X =
42; -11; -37; 44
11; -14; 9; 24
-24; 31; -13; -91
7; 27; 1; 24
-47; -18; 73; 22
Give the top-left entry.
42
Give the entry directly above -14.
-11
The entry in the top-right corner is 44
The minimum: -91
Give the entry just right of 11.
-14
Give the entry directly above 22.
24
Give the entry just right of -24.
31
Give the 2nd entry on the diagonal from the top-right corner.
9
The bottom entry of the column that holds the largest entry -> 73

grid =
37	64	29	38	34	17	49	85
40	30	28	51	28	34	50	15
26	42	21	39	16	51	29	28
42	25	30	53	40	18	58	21
27	33	38	12	40	18	27	54
Rows and columns are numbered from 1.
Give the entry in the bottom-right corner.
54
Give the entry in row 1 and column 1.
37
The entry in row 1 and column 2 is 64
Give the entry at row 2, column 1.
40
The entry at row 1, column 3 -> 29
The entry at row 2, column 3 is 28
The entry just right of 12 is 40
The entry directly below 17 is 34
Give the top entry of the column that holds the smallest entry.
38
The entry in the top-right corner -> 85

[ -7.4  -6.7  17.2   4.4  -7.2  -9.4 -15.1  -9.0]
Read off the 1st entry from the left.
Answer: -7.4
The last entry is -9.0
The second entry: -6.7
Read off the fourth entry from the end.
Answer: -7.2
The second smallest entry -> -9.4

W = ((80, 70, 30, 80, 65, 52, 66, 64, 69, 64, 69, 33, 55, 76, 65, 74), (74, 39, 67, 40, 24, 29, 28, 39, 18, 23, 60, 60, 27, 27, 31, 28), (41, 71, 45, 66, 78, 69, 73, 66, 81, 77, 51, 49, 76, 76, 73, 74), (36, 63, 59, 66, 77, 82, 71, 68, 88, 78, 49, 60, 80, 82, 70, 78), (61, 21, 63, 47, 21, 68, 27, 50, 45, 17, 57, 92, 20, 39, 6, 35), (63, 76, 38, 70, 71, 50, 81, 67, 64, 77, 67, 37, 60, 65, 78, 71), (34, 81, 39, 66, 89, 69, 94, 70, 82, 95, 50, 36, 89, 74, 94, 80), (32, 75, 35, 61, 91, 67, 90, 68, 82, 98, 51, 33, 87, 73, 89, 77), (68, 82, 34, 66, 80, 35, 73, 56, 60, 84, 60, 17, 72, 69, 87, 70), (34, 39, 61, 47, 41, 69, 50, 56, 57, 42, 47, 81, 43, 48, 39, 49), (15, 63, 63, 36, 75, 70, 76, 57, 62, 83, 40, 63, 87, 46, 77, 55))
The entry just right of 32 is 75
The 2nd smallest entry: 15
The second entry in reading order: 70
Which number is the entry just right of 52? 66
Which number is the entry just left of the largest entry? 82
Which number is the fourth entry in reading order? 80
The second largest entry: 95
The entry just left of 24 -> 40
Which number is the entry just right of the largest entry? 51

Questions about the grid below. Rows and columns are numbered from 1.
1) Report the entry just left of the largest entry.
2) Report the bottom-right entry.
3) Report the entry in row 3 and column 2.
4) Report the entry at row 2, column 1.
5) Report the bottom entry of the column that holds the largest entry.
6) Report the bottom-left entry.
7) Report the entry at row 1, column 2.
8) Report the entry just right of 83.
1; -24; -20; 18; 5; -3; 44; 6; 5; -36; 9; -8; -3; -22; 3; -11
19; -21; 2; 25; 14; -28; 5; 10; 23; -33; 61; -53; -24; 12; 11; 5
10; -40; 74; 29; -45; 8; 32; 1; -28; -19; -46; -52; 16; -6; 8; 45
6; -4; -2; 26; 8; -5; -11; -8; 6; -10; -1; -2; -9; -3; -2; 5
-13; 5; 1; -9; 6; -14; -16; -4; -26; 1; -7; -6; 14; -2; -22; -12
9; -31; 83; 32; -47; 5; 35; 9; -24; -9; -47; -58; 15; -1; 8; 59
-15; -1; -7; 18; 16; -7; -9; -13; 9; -20; -6; 0; -19; 2; 0; 21
-9; 12; 14; 13; 15; -15; 1; 15; 7; -21; 6; -11; -42; 20; -10; -33
13; -12; -7; 13; 11; -1; -17; -9; 7; -4; -1; -6; -7; 3; -12; -1
27; -20; -6; 17; -14; 7; -2; 11; -15; -9; -7; -16; -17; 4; 13; -12
1) -31
2) -12
3) -40
4) 19
5) -6
6) 27
7) -24
8) 32

A =
array([[-68,  10, -72, -70, -40,  14,   8, -64],
       [ 30, -15,   6, -11,  -7,  15,  -1,   7],
       [ 43, -48,  51,  25,  26,  24,  -6,  41],
       [ -4,  17,  13, -11, -12,  34, -25, -33],
       [ 26,  16,   9, -39, -37, -26,  -7,  27],
       [ 14, -43,  -8,  71,  80, -15,  31,  44],
       [-30,  23, -42, -39, -18,   3,  17, -39]])
Counting starts at 1.
Give the entry directly above -48.
A: -15
The entry in row 2 and column 1 -> 30
Give the bottom entry of the column that holds the smallest entry.
A: -42
Give the entry directly below 7.
A: 41
The top-right entry: -64
The entry in the bottom-left corner: -30
The bottom-right entry: -39
Give the entry directly above the largest entry.
A: -37
Give the entry directly below the smallest entry.
A: 6
The entry in row 1 and column 2 is 10
The entry just left of -8 -> -43
Give the entry in row 1 and column 1.
A: -68
The entry in row 1 and column 3 -> -72
Give the entry directly below the largest entry.
A: -18
Give the entry just right of 16.
A: 9
Give the maximum.
A: 80
The entry directly below 6 is 51
The entry in row 3 and column 1: 43
Give the entry just left of 15.
A: -7
Give the entry directly below -25.
A: -7
The entry just left of -12: -11
Give the entry directly above -30.
A: 14
